Moves between elements:
Sak: d>Muf, q>Dad, k>Fot, b>Rab, u>Gel, g>Non
Mes: d>Soz, q>Teg, k>Nik, b>Guk, u>Nim, g>Tif
Loz: d>Sul, q>Mag, k>Ror, b>Pak, u>Ran, g>Bup
Vez: d>Big, q>Ter, k>Tib, b>Gud, u>Gor, g>Fop
Kos: d>Mes, q>Sep, k>Suv, b>Fos, u>Guk, g>Leg
Fov: d>Vud, q>Tiv, k>Faf, b>Dif, u>Leb, g>Nos
Puv: d>Tuz, q>Soz, k>Ket, b>Sab, u>Lat, g>Rer
Mag: d>Kur, q>Ror, k>Rog, b>Gep, u>Loz, g>Ren
Ter: d>Dos, q>Tib, k>Non, b>Muf, u>Vez, g>Gel
Miz: d>Dep, q>Vep, k>Nez, b>Rap, u>Gif, g>Lol
Mav: d>Fot, q>Lat, k>Puv, b>Noz, u>Vik, g>Sed
Gor: d>Dur, q>Vez, k>Ter, b>Rin, u>Dok, g>Rar
Bep: d>Noz, q>Rer, k>Nad, b>Voz, u>Sed, g>Puv
Veg: d>Mag, q>Dur, k>Big, b>Bog, u>Gep, g>Bub
Gen: d>Bub, q>Rar, k>Fop, b>Big, u>Rog, g>Gor
Ror: d>Kaz, q>Rog, k>Gen, b>Veg, u>Mag, g>Bog
Sab: d>Lat, q>Nim, k>Mes, b>Rer, u>Ded, g>Baf
Rig: d>Taf, q>Nar, k>Zak, b>Fov, u>Vud, g>Dif
Fot: d>Pab, q>Keb, k>Tuz, b>Vik, u>Dad, g>Vod
Pak: d>Ran, q>Gep, k>Veg, b>Bup, u>Sir, g>Kaz
Sir: d>Lam, q>Pak, k>Gep, b>Mal, u>Fal, g>Kur
Fos: d>Guk, q>Nav, k>Lur, b>Leg, u>Tif, g>Nik
Tuz: d>Zol, q>Voz, k>Baf, b>Lat, u>Keb, g>Ded
Vik: d>Dad, q>Mav, k>Lat, b>Vod, u>Vel, g>Zol
Gif: d>Ras, q>Miz, k>Vep, b>Tud, u>Bov, g>Kig
Tun: d>Rab, q>Vod, k>Noz, b>Mig, u>Non, g>Fot
Pab: d>Tib, q>Mig, k>Zol, b>Dad, u>Mur, g>Vel
Kad: d>Lan, q>Leb, k>Fov, b>Bev, u>Mep, g>Taf
Pas: d>Kuv, q>Zud, k>Taf, b>Lan, u>Rus, g>Mep
Ker: d>Pas, q>Vud, k>Rig, b>Kad, u>Lan, g>Bev
Rab: d>Gel, q>Vel, k>Vik, b>Non, u>Pog, g>Pab
Vam: d>Nav, q>Pap, k>Bev, b>Pas, u>Kuv, g>Lan
Zud: d>Vam, q>Taf, k>Mol, b>Ker, u>Pas, g>Kad
Non: d>Pog, q>Tun, k>Vod, b>Pab, u>Tib, g>Dad
Ger: d>Rar, q>Pog, k>Rab, b>Ter, u>Dos, g>Muf
Kot: d>Bog, q>Rin, k>Gud, b>Gen, u>Bub, g>Big
Dos: d>Gen, q>Ger, k>Pog, b>Vez, u>Big, g>Gud
Leg: d>Tif, q>Kuv, k>Vam, b>Nik, u>Bem, g>Sep
Vel: d>Sak, q>Vik, k>Mav, b>Tun, u>Rab, g>Mig
Leb: d>Ker, q>Fov, k>Tiv, b>Fum, u>Kad, g>Mol
Gel: d>Gud, q>Sak, k>Dad, b>Pog, u>Fop, g>Tib
Bub: d>Ren, q>Kot, k>Rin, b>Rog, u>Zer, g>Dur
Guk: d>Nim, q>Kos, k>Sep, b>Tif, u>Nad, g>Bem
Pap: d>Lur, q>Bev, k>Fum, b>Zud, u>Vam, g>Ker
Kig: d>Sif, q>Lol, k>Fus, b>Nel, u>Lut, g>Miz
Soz: d>Voz, q>Ket, k>Bem, b>Nim, u>Puv, g>Nad
Zak: d>Nos, q>Sif, k>Tud, b>Faf, u>Nar, g>Ras
Nel: d>Lut, q>Luz, k>Deg, b>Miz, u>Dep, g>Rap
Ran: d>Nez, q>Loz, k>Mag, b>Sir, u>Lam, g>Mal
Big: d>Rog, q>Dos, k>Ger, b>Gor, u>Dur, g>Rin
Vud: d>Zud, q>Rig, k>Nar, b>Leb, u>Ker, g>Fum
Rog: d>Zer, q>Gen, k>Rar, b>Dur, u>Ror, g>Dok
Nos: d>Fum, q>Kud, k>Bov, b>Nar, u>Mol, g>Tiv
Bup: d>Sir, q>Ren, k>Bog, b>Kaz, u>Mal, g>Mag
Ras: d>Tiv, q>Dep, k>Nel, b>Bov, u>Sol, g>Sif
Kuv: d>Fos, q>Vam, k>Pap, b>Rus, u>Leg, g>Suv
Fus: d>Rap, q>Fal, k>Sir, b>Deg, u>Lol, g>Nez
Nik: d>Bem, q>Rus, k>Pas, b>Sep, u>Teg, g>Nav
Vod: d>Vel, q>Noz, k>Ded, b>Zol, u>Tun, g>Keb
Rer: d>Ded, q>Nad, k>Guk, b>Baf, u>Bep, g>Soz
Vin: d>Miz, q>Lam, k>Ran, b>Fus, u>Rap, g>Deg
Ded: d>Mav, q>Sab, k>Nim, b>Bep, u>Noz, g>Voz
Bev: d>Mep, q>Fum, k>Dif, b>Taf, u>Pap, g>Vud
Zer: d>Bup, q>Bub, k>Kot, b>Ror, u>Kaz, g>Veg
Gud: d>Gor, q>Muf, k>Mur, b>Fop, u>Rin, g>Ger
Pog: d>Fop, q>Rab, k>Vel, b>Tib, u>Ger, g>Mur
Rin: d>Dok, q>Gud, k>Muf, b>Rar, u>Kot, g>Dos
Bez: d>Rer, q>Tif, k>Fos, b>Ket, u>Baf, g>Mes
Mal: d>Fal, q>Bup, k>Ren, b>Kur, u>Sov, g>Loz
Sif: d>Kud, q>Tud, k>Rap, b>Lut, u>Zak, g>Dep
Deg: d>Lol, q>Sov, k>Mal, b>Nez, u>Luz, g>Lam
Teg: d>Ket, q>Nik, k>Rus, b>Kos, u>Mes, g>Fos
Lol: d>Tud, q>Fus, k>Fal, b>Luz, u>Kig, g>Vep
Mol: d>Bev, q>Nos, k>Kud, b>Rig, u>Taf, g>Fov
Nar: d>Mol, q>Zak, k>Sif, b>Tiv, u>Rig, g>Sol
Lam: d>Vep, q>Ran, k>Loz, b>Fal, u>Vin, g>Sov
Dok: d>Veg, q>Gor, k>Vez, b>Kot, u>Bog, g>Gen
Nav: d>Kos, q>Lur, k>Mep, b>Kuv, u>Fos, g>Rus
Sed: d>Vod, q>Bep, k>Rer, b>Tuz, u>Zol, g>Lat
Bov: d>Sol, q>Gif, k>Miz, b>Sif, u>Kud, g>Lut
Mig: d>Non, q>Zol, k>Sed, b>Fot, u>Pab, g>Vik
Nez: d>Luz, q>Sul, k>Kur, b>Lam, u>Vep, g>Fal
Lat: d>Keb, q>Puv, k>Soz, b>Ded, u>Mav, g>Bep
Tib: d>Ger, q>Non, k>Tun, b>Mur, u>Ter, g>Sak
Dur: d>Ror, q>Big, k>Dos, b>Dok, u>Veg, g>Kot
Sov: d>Fus, q>Mal, k>Bup, b>Sul, u>Deg, g>Ran
Voz: d>Sed, q>Baf, k>Bez, b>Puv, u>Tuz, g>Sab
Fum: d>Kad, q>Dif, k>Sol, b>Mol, u>Bev, g>Rig
Tiv: d>Rig, q>Faf, k>Lut, b>Sol, u>Fov, g>Kud
Suv: d>Nik, q>Lan, k>Ker, b>Lur, u>Sep, g>Vam
Nim: d>Puv, q>Mes, k>Teg, b>Nad, u>Sab, g>Bez
Mep: d>Suv, q>Kad, k>Leb, b>Pap, u>Lur, g>Zud
Sol: d>Fov, q>Ras, k>Dep, b>Kud, u>Dif, g>Zak
Fal: d>Vin, q>Sir, k>Pak, b>Sov, u>Fus, g>Sul
Rar: d>Kot, q>Fop, k>Gel, b>Dos, u>Gen, g>Vez
Gep: d>Loz, q>Veg, k>Dur, b>Ren, u>Pak, g>Zer
Sul: d>Deg, q>Kur, k>Kaz, b>Ran, u>Nez, g>Sir
Dad: d>Mur, q>Fot, k>Keb, b>Vel, u>Sak, g>Tun
Tif: d>Nad, q>Fos, k>Nav, b>Bem, u>Bez, g>Teg
Lan: d>Rus, q>Ker, k>Vud, b>Mep, u>Suv, g>Pap
Bog: d>Gep, q>Dok, k>Gor, b>Bub, u>Ren, g>Rog
Lut: d>Zak, q>Kig, k>Lol, b>Dep, u>Faf, g>Gif
Vep: d>Nel, q>Nez, k>Sul, b>Vin, u>Miz, g>Fus
Ket: d>Baf, q>Bem, k>Leg, b>Mes, u>Soz, g>Guk
Zol: d>Tun, q>Sed, k>Bep, b>Keb, u>Mig, g>Mav
Dif: d>Leb, q>Sol, k>Ras, b>Nos, u>Fum, g>Nar
Sep: d>Teg, q>Suv, k>Lan, b>Nav, u>Kos, g>Kuv
Kaz: d>Mal, q>Zer, k>Bub, b>Mag, u>Kur, g>Gep
Kur: d>Sov, q>Kaz, k>Zer, b>Loz, u>Sul, g>Pak
Bem: d>Bez, q>Leg, k>Kuv, b>Teg, u>Ket, g>Kos
Rap: d>Gif, q>Vin, k>Lam, b>Lol, u>Tud, g>Luz
Baf: d>Bep, q>Bez, k>Tif, b>Soz, u>Voz, g>Nim
Noz: d>Vik, q>Ded, k>Sab, b>Sed, u>Vod, g>Tuz
Ren: d>Pak, q>Bog, k>Dok, b>Zer, u>Bup, g>Ror
Tud: d>Bov, q>Rap, k>Vin, b>Kig, u>Sif, g>Nel
Dep: d>Faf, q>Nel, k>Luz, b>Gif, u>Ras, g>Tud
Nad: d>Sab, q>Guk, k>Kos, b>Bez, u>Rer, g>Ket
Muf: d>Vez, q>Mur, k>Pab, b>Gel, u>Gud, g>Pog
Kud: d>Dif, q>Bov, k>Gif, b>Zak, u>Nos, g>Faf
Taf: d>Pap, q>Mol, k>Nos, b>Vud, u>Zud, g>Leb
Faf: d>Nar, q>Lut, k>Kig, b>Ras, u>Tiv, g>Bov
Luz: d>Kig, q>Deg, k>Sov, b>Vep, u>Nel, g>Vin
Fop: d>Rin, q>Gel, k>Sak, b>Ger, u>Rar, g>Ter
Rus: d>Leg, q>Pas, k>Zud, b>Suv, u>Nik, g>Lur
Mur: d>Ter, q>Pab, k>Mig, b>Sak, u>Muf, g>Rab
Keb: d>Mig, q>Tuz, k>Voz, b>Mav, u>Fot, g>Noz
Lur: d>Sep, q>Mep, k>Kad, b>Vam, u>Nav, g>Pas

In the rows, 21 means zero.

The rows follow the links: the fewer symbols apart two elements are, the more alike their rows tend to be.

Each row is also shifted at random along 3 hidden directions that mean nothing.

Some elements, each with a row of numbers:
Mur: [ 31  29  14  26  13  19  18  24  19  18  29  17  24  22  28  13  21  22  22  22  15  14  16  23  14]
Kuv: [ 20  21  24  30  26  28  23  14  14  20  25  23  19  18  18  23  27  17  23  23  23  21  16  28  17]
Rin: [ 24  22  21  13  15  17  12  17  29  25  16  20  16  27  22  25  20  20  18  24  21  25  32  16  21]
Kad: [ 26  19  18  23  29  29  28  33  23   8  31  26  16  27  18  17  27  32  25  20  26  16  24  26  29]
Rar: [ 24  24  17  16  16  18  13  21  29  26  15  20  17  27  22  22  18  21  20  26  20  24  29  17  22]
Ker: [ 30  19  19  30  27  28  25  25  26  15   9  30  19  23  10  27  26  30  17  17  27  18  19  32  32]
Lan: [ 25  19  22  23  24  28  24  19  16  14  16  33  22  20  14  27  26  19  14  21  25  23  19  25  24]
Faf: [ 14  12  22  14  26  22  24  21  16  15  23  29  24  18  17  16  25  15  15  24  22  23  25  21  23]
Lut: [ 14  17  25  11  27  20  24  19  22  19  14  29  19  18  14  25  25  20  15  16  21  26  28  13  27]
Loz: [ 14  21  18  12  22  16  17  24  26  25  15  22  19  20  19  18  22  20  18  21  17  23  30  12  26]
Rap: [ 15  17  19  20  28  18  27  30  23  16  32  13  19  18  22  10  23  28  26  15  16  13  23  21  24]
Mol: [ 10  16  28  19  30  24  29  24  18  19  35  15  19  18  23  18  21  24  30  17  24  21  20  20  21]
Nel: [ 16  17  16  19  28  20  28  36  23  16  33  17  21  19  23   7  22  29  27  17  18  13  23  20  27]
Fov: [ 15  14  28  25  29  22  24  15  20  20  27  16  15  17  17  23  26  22  25  16  22  19  21  27  20]
Lol: [ 12  16  19  20  26  16  28  32  21  19  34  12  25  16  24   7  19  26  28  17  17  13  20  22  22]
Nad: [ 26  23  20  21  18  26  27  28  15  17  21  28  32  24  26  24  12  21  21  27  30  24  11  21  23]
Mep: [ 24  19  25  17  25  28  25  21  16  11  25  32  20  22  17  25  27  21  17  20  25  24  22  20  23]
Mal: [ 16  18  15  19  20  15  18  23  27  28   3  25  24  19  14  19  18  19  13  24  20  23  26  21  30]
Muf: [ 22  33  17  25  16  18  15  18  23  30  14  17  20  17  22  22  20  20  23  19  13  21  19  15  17]
Leg: [ 19  24  21  30  26  29  24  24  19  22  30  17  16  22  23  19  23  25  32  26  26  20  15  28  21]
Fop: [ 20  30  14  23  17  20  16  25  26  31  14  17  19  22  23  18  19  23  24  26  17  22  22  17  22]
Vud: [ 18  19  25  22  30  26  28  26  23  16  26  21  15  21  18  23  24  30  28  16  25  19  21  22  27]
Big: [ 26  19  22  11  14  15  12  17  27  19  23  20  17  29  24  23  21  19  16  22  20  23  33  18  18]
Tuz: [ 20  32  19  31  19  26  20  20  20  30  17  18  21  20  23  23  18  20  29  28  21  23  12  22  19]
Lat: [ 27  32  21  31  20  28  15  14  20  25  22  20  11  22  21  26  28  21  26  22  18  21  19  23  14]
Bep: [ 25  31  19  29  19  27  19  19  14  21  28  20  19  21  25  19  25  19  26  25  19  19  16  22  12]
Fal: [ 17  10  18  19  20  14  19  19  22  20  17  21  27  19  19  15  19  15  13  24  21  19  25  26  23]
Fos: [ 20  24  23  29  26  30  24  21  22  21  29  18  13  24  21  24  23  26  31  24  26  21  18  26  21]
Vik: [ 24  26  27  11  15  23  16  16  24  24  22  21  17  29  26  33  16  20  23  24  26  30  25  12  18]
Sul: [ 13  11  14  11  19  14  22  30  19  18  28  20  31  21  25   6  15  16  18  31  22  21  25  20  25]
Guk: [ 25  24  25  20  22  28  24  25  22  18  25  24  19  27  23  29  17  27  27  23  30  24  19  20  24]
Gep: [ 22  25  23  15  22  16  15  18  26  21  26  15   8  20  22  20  31  25  22   9   9  17  32  11  15]
Kig: [ 19  19  17  25  28  21  25  30  27  21  12  21  20  17  14  17  23  29  21  15  19  16  21  24  32]
Sir: [ 16  15  17  15  20  14  17  23  25  24  11  24  24  21  17  17  19  18  14  25  20  23  28  19  27]
Zak: [ 15  11  19  17  26  22  25  25  15  12  30  26  26  20  20  10  24  16  17  27  23  20  24  25  22]
Veg: [ 26  20  17  25  17  12  18  20  24  24  18  14  24  18  22  16  21  23  19  14  12  13  20  24  18]
Sab: [ 26  28  21  28  17  25  23  18  12  23  17  26  29  19  23  24  19  15  19  24  23  23   8  23  16]

In each set, the symbols that take the first to the second take the third to the fourth, perhaps in another order. Give the fourth.
Answers are names.
A [ 10  24  24  25  26  27  28  23  12  24  30  18  24  18  26  18  16  19  32  28  27  25  11  21  19]
B [ 17  18  24  17  24  26  29  23  13  16  18  32  28  19  19  25  19  17  17  23  27  27  16  19  25]
C [ 18  14  26  19  26  15  20  17  23  18  29  13  15  16  19  18  27  22  21  10  14  16  26  22  17]
D Sir

A [ 24  23  23  14  11  17  21  21  16  21  23  21  33  24  31  25   9  16  19  24  24  26  16  14  15]
B [ 26  32  13  30  16  20  15  22  25  29  15  16  19  20  22  17  23  24  24  21  13  17  18  21  19]
C [ 12  19  31  15  29  16  22  14  24  25  12  17  14  13  14  31  24  23  19   5  16  23  26  11  23]
D Ras

A [ 19  10  21  19  19  13  17  15  24  24   8  24  24  19  14  22  20  15  10  21  19  22  27  25  24]
B [ 12  10  28  15  22  12  20  12  19  24  19  16  25  14  20  22  19  13  16  15  17  22  24  20  16]
C [ 25  28  20  17  17  27  18  25  26  20  33  18  14  32  28  21  20  26  30  29  26  24  25  17  19]
D Mig

A [ 27  21  19  29  17  12  15  16  26  26   9  15  22  16  18  23  22  22  15  11  12  14  20  26  18]
B [ 23  23  14  22  19  14  20  29  23  19  31  11  21  19  26   8  22  26  25  16  11  10  22  20  19]
C [ 27  24  28  16  17  25  23  15  15  16  20  30  24  24  23  33  19  18  17  19  27  28  17  16  17]
D Baf

A [ 11  32  25  18  19  24  21  17  13  30  26  18  21  18  28  25  16  16  30  27  21  30  15  10  13]
B [ 33  28  18  31  17  28  19  18  15  18  21  26  22  22  21  23  26  20  19  23  20  18  14  28  16]
C [ 16  19  29  13  26  25  29  22  16  19  16  32  26  18  18  30  18  19  18  19  28  29  18  13  26]
D Leb

A [ 18  31  23  20  18  26  22  19  11  21  35  21  22  20  30  19  22  15  27  25  19  25  14  13  10]
B [ 27  32  20  30  20  28  16  15  23  25  22  19  10  23  21  25  27  23  28  23  19  21  20  22  16]
C [ 18  24  15  18  22  17  18  29  27  23  19  19  17  20  19  13  23  25  22  20  14  18  27  15  26]
D Kur

A [ 23  29  15  31  17  26  24  25  12  22  26  22  30  20  27  14  18  18  25  29  21  19   8  25  17]
B [ 25  24  29  19  22  28  23  19  23  20  19  25  16  27  20  35  19  25  24  19  29  27  20  18  23]
C [ 19  20  19  12  22  18  15  21  28  22  17  23  14  23  17  19  26  21  16  19  16  22  34  15  25]
D Bog

A [ 16  18  26  12  25  26  30  24  14  15  23  32  27  20  21  24  19  19  19  21  28  27  18  14  24]
B [ 15  17  25  23  31  24  27  25  21  18  34  15  16  20  21  18  24  26  30  18  23  18  21  25  22]
C [ 16  21  24  20  25  28  25  19   9  13  41  23  21  20  25  16  26  16  25  26  23  23  18  20  13]
D Ker

A [ 22  31  20  27  18  26  17  20  25  29  16  19  15  24  22  27  18  23  28  27  24  25  19  21  21]
B [ 35  29  17  32  18  28  18  18  17  15  26  24  17  24  21  21  29  21  21  22  19  16  16  29  14]
C [ 34  25  16  28  11  18  18  20  21  22  14  22  29  23  23  23  17  20  15  21  19  17  14  26  18]
D Vod

A [ 13  11  19  15  26  21  26  26  14  13  34  26  26  20  22   8  24  16  18  28  23  21  24  23  22]
B [ 12  11  24  20  25  19  25  16  15  21  17  26  27  14  17  19  21  12  14  24  23  24  20  25  22]
C [ 22  20  22  29  24  27  24  16  13  18  22  27  23  18  18  21  26  16  19  25  24  21  14  30  18]
D Rus

A [ 17  16  20  30  30  25  28  27  22  19  26  16  19  19  19  16  23  28  29  19  24  15  17  32  27]
B [ 22  20  25  17  28  28  28  26  22  13  24  27  17  23  17  25  24  27  23  17  26  22  23  19  28]
C [ 14  19  21  18  28  19  26  28  24  21  15  23  20  17  16  19  22  25  20  15  19  21  24  15  29]
D Ras

A [ 22  29  21  29  17  24  22  16  12  27  15  24  27  16  24  24  18  15  21  24  21  24   8  22  15]
B [ 18  31  22  25  19  26  20  19  15  27  27  19  20  20  27  21  19  17  29  27  20  24  14  16  13]
C [ 21  25  11  22  22  17  20  32  27  22  24  15  19  20  22   9  24  28  24  18  12  13  24  19  24]
D Pak

A [ 14  14  28  25  29  22  25  16  19  21  26  16  16  16  18  22  25  21  25  16  22  20  20  27  20]
B [ 12  18  25  18  29  25  31  29  20  19  28  19  21  20  22  20  18  27  29  18  26  21  18  17  27]
C [ 18  25  17  18  16  17  15  22  28  31   9  20  21  24  22  22  15  20  21  27  21  26  25  15  24]
D Gen

A [ 21  18  14  16  21  17  16  24  28  19  17  24  16  24  17  16  26  22  15  23  18  19  33  21  27]
B [ 16  23  18  15  22  17  18  25  27  25  17  21  17  20  19  17  23  23  20  19  15  22  29  13  26]
C [ 18  24  14  20  22  17  19  29  27  23  20  17  18  20  21  12  24  27  22  18  13  16  27  16  24]
D Ren

A [ 20  23  11  22  22  18  18  30  29  24  13  20  19  20  17  12  23  26  20  22  16  17  27  20  30]
B [ 20  22  18  18  18  13  19  23  22  21  27  12  24  17  26  13  20  22  22  14  11  14  21  17  16]
C [ 18  19  26  16  16  10  17  13  20  26  16  15  26  15  24  24  16  16  16  12  14  20  20  15  13]
D Big

A [ 12  13  19  17  25  20  26  24  17  19  14  30  29  17  16  16  20  15  14  25  24  25  21  22  28]
B [ 21  16  26  24  31  25  24  21  22  13  38  15   9  22  19  18  30  27  28  15  21  14  25  29  20]
C [ 26  20  21  28  24  29  23  17  15  13  25  29  19  21  17  20  31  18  17  23  23  19  18  29  19]
D Teg

A [ 10  16  30  27  29  21  26  13  19  29  11  18  20  11  15  31  19  19  24  14  24  24  15  25  23]
B [ 25  19  16  28  25  27  30  31  18  15  14  32  29  22  15  17  20  25  18  26  28  19  14  29  31]
C [ 27  16  26  13  13  11  12   9  25  22  17  18  19  23  22  29  21  16  12  16  18  22  29  19  14]
D Mag

A [ 17  12  28  24  28  21  21  11  18  18  25  20  15  17  15  23  29  17  18  17  20  20  24  28  17]
B [ 16  17  31  22  31  23  24  15  22  19  27  17  10  19  16  28  27  25  26  11  21  20  24  22  20]
C [ 19  32  20  25  19  26  21  21  13  24  30  19  22  19  28  18  20  18  28  27  20  22  13  18  13]
D Mav

A [ 25  22  19  26  18  13  16  17  26  25  14  14  20  16  19  22  24  23  17  10  11  14  22  22  17]
B [ 21  28  12  19  16  20  15  29  27  25  23  18  18  27  25  13  19  24  25  29  19  21  26  16  23]
C [ 27  24  18  18  13  23  20  28  24  21  24  21  25  31  29  21  12  24  24  31  28  23  20  21  23]
D Sab

